Here is a tiny trained network, its code and every weight. The questions are about switching its units off for an input and a class, where a switched-off unit gives its printed mean instead of its output.

import numpy as np


def w(rows, s, z=0):
    codes = np.array(rows[::2]) - 128.0
    scale = np.full(codes.shape[1], s)
    scale[-1] = z or s
    return codes * scale


def f(y):
    return np.maximum(y, 0)


def log_softmax(a):
    a = a - a.max(-1, keepdims=True)
    return a - np.log(np.exp(a).sum(-1, keepdims=True))


def net(x, mask):
    res = np.array(x, float).reshape(1, 7) / 4 @ E
    y = f(res @ A[0][:, :-1].T + A[0][:, -1])
    res = res + np.where(mask, y, B[0][:, -1]) @ B[0][:, :-1]
    return log_softmax(res[-1] @ U[:, :-1].T + U[:, -1])


A, B = {}, {}
E = w([
[182,197,90,232,205,14,190,30,117],'x0',
[81,57,139,175,64,160,232,79,228],'x1',
[147,255,245,17,30,129,171,57,103],'x2',
[131,174,138,209,124,103,223,120,145],'x3',
[71,51,62,148,64,130,145,7,43],'x4',
[247,120,4,61,159,161,195,87,144],'x5',
[193,113,136,199,38,2,183,249,61],'x6',
],0.0075)
A[0] = w([
[113,122,127,69,18,133,49,194,157,247],'n1',
[79,42,91,143,109,175,159,44,93,168],'n2',
[159,195,175,89,171,124,73,123,77,127],'n3',
[168,129,22,99,158,153,127,118,164,167],'n4',
[169,158,198,113,107,73,98,159,56,115],'n5',
[171,139,68,104,173,161,127,182,140,107],'n6',
[86,119,183,118,139,160,10,211,149,123],'n7',
[103,103,6,154,125,215,112,121,72,164],'n8',
[122,91,130,219,230,95,134,138,120,126],'n9',
[85,149,184,66,103,247,189,42,188,158],'n10',
[112,241,187,131,106,115,153,60,118,193],'n11',
[61,146,121,174,220,133,131,118,189,254],'n12',
[160,155,135,117,76,87,137,188,75,128],'n13',
[198,177,87,105,175,89,142,158,169,226],'n14',
[198,202,123,63,74,66,86,126,39,138],'n15',
[176,131,127,228,55,39,156,210,126,218],'n16',
[86,133,66,202,162,198,131,38,123,194],'n17',
[89,68,198,70,132,245,13,194,142,148],'n18',
[148,21,92,101,157,171,155,145,117,120],'n19',
[103,144,179,198,127,2,87,148,133,156],'n20',
],0.0085,0.0036)
B[0] = w([
[55,89,134,81,142,191,167,140,97,209],'n1',
[94,46,84,102,93,24,114,138,161,211],'n2',
[95,139,94,101,180,151,82,126,115,186],'n3',
[193,71,71,109,155,165,139,169,170,204],'n4',
[53,150,113,165,152,121,113,99,81,187],'n5',
[187,155,105,153,138,147,158,179,136,181],'n6',
[120,175,130,93,130,177,79,200,73,207],'n7',
[141,71,75,125,124,32,135,196,120,204],'n8',
[209,140,186,147,120,63,78,124,144,207],'n9',
[97,136,123,35,54,162,128,107,219,232],'n10',
[24,254,78,135,129,116,94,64,183,210],'n11',
[202,162,173,100,124,109,15,114,153,208],'n12',
[82,136,67,247,126,159,173,125,67,183],'n13',
[227,200,109,157,206,195,188,119,149,208],'n14',
[74,114,96,169,210,132,156,61,81,201],'n15',
[122,169,200,197,92,71,221,151,97,250],'n16',
[162,80,81,124,90,64,26,135,170,215],'n17',
[71,74,189,46,144,231,66,231,85,233],'n18',
[152,99,75,119,181,125,156,140,125,185],'n19',
[158,192,181,161,112,110,117,105,87,215],'n20',
],0.0078,0.014)
U = w([
[140,17,51,127,134,53,63,147,151,89],'0',
[66,124,175,88,149,195,33,252,74,123],'1',
[82,10,116,52,98,167,143,124,131,7],'2',
[170,172,226,158,138,83,76,97,128,68],'3',
[86,121,161,185,67,96,209,153,46,167],'4',
[71,145,83,141,216,134,91,15,63,36],'5',
[78,162,125,70,51,150,109,65,254,249],'6',
[218,101,63,123,220,166,180,171,183,238],'7',
],0.0095,0.0021)

Each question gives the input, the list of numbers given to net, and the class t.
The units are the neurons (one row each of A and B). Each row of codes is followed by its name. A weight is (code - 128) times the scale printed after its matrix; where a second scale follows, it is the last column's (A, B and U).
mask holds one flag per neuron, in row order. A switched-off neuron (its flag False) gives its mean, the last column of its row in B, instead of its output. The means were averaged over made-up inputs and are rounded, as every weight is.
A unit's drop is (log p(t) with every unit on - log p(t) with that unit switched off) / (log p(t) with every unit on - log p(t) with every unit switched off).
The circuit of an input: a set's keep is (log p(t) with only the set's units on - log p(t) with every unit switched off) / (log p(t) with every unit on - log p(t) with every unit switched off). Starting from the 12 units with the biggest drops (on a tie, the unit counted first), units are removed one at a time, each time the one whose removal leaves the highest keep (on an exact tie, the one counted first), for as long as the keep stays at least 0.8.
circuit, biggest first: the units of the circuit, biggest drop first
k most important neurons: the k neurons with the biggest drops, biggest first
drop of u: that unit's drop, to one decimal
input [1,-3,6,-2,4,4,-1], class 5: circuit, biggest first -> (n15)
input [7,3,6,4,-5,7,3], class 5: circuit, biggest first -> (n11; n15)
input [5,4,-2,5,0,5,-5], class 0: 2 most important neurons -> (n17; n2)
input [-8,-6,-7,1,6,4,8], class 4: circuit, biggest first -> (n16; n13)
input [4,-5,-6,4,7,-3,3], class 3: 3 most important neurons -> (n9; n20; n16)
input [4,-4,-7,3,8,-8,4], class 3: circuit, biggest first -> (n9; n20)
input [4,4,2,-7,-5,-6,2], class 3: 3 most important neurons -> (n20; n18; n4)
input [-4,-2,2,-4,-4,8,-1], class 7: 3 most important neurons -> (n14; n4; n6)
input [4,-1,1,1,-3,-4,4], class 4: 4 most important neurons -> (n16; n13; n12; n17)
input [-5,-5,-5,-3,3,7,0], class 7: 3 most important neurons -> (n6; n4; n19)
input [8,7,-4,4,2,-7,-5], class 3: 3 most important neurons -> (n12; n9; n20)
input [-1,1,-3,-1,2,-2,-6], class 0: 3 most important neurons -> (n17; n2; n8)
input [-8,-3,8,5,7,4,-1], class 6: 2 most important neurons -> (n10; n11)
input [2,1,-5,2,-1,-4,6], class 4: circuit, biggest first -> (n16)
input [-3,1,4,1,-3,1,-2], class 6: 2 most important neurons -> (n10; n11)
input [-8,6,2,5,-1,4,1], class 2: 3 most important neurons -> (n11; n1; n12)
input [5,1,-3,-7,0,3,8], class 4: drop of n16 -> 0.3
input [2,0,-2,4,-8,-1,4], class 3: drop of n9 -> 0.2
input [-1,5,-6,7,-3,-1,3], class 3: drop of n12 -> 0.1
input [-2,-7,8,6,1,-1,-8], class 6: circuit, biggest first -> (n10)
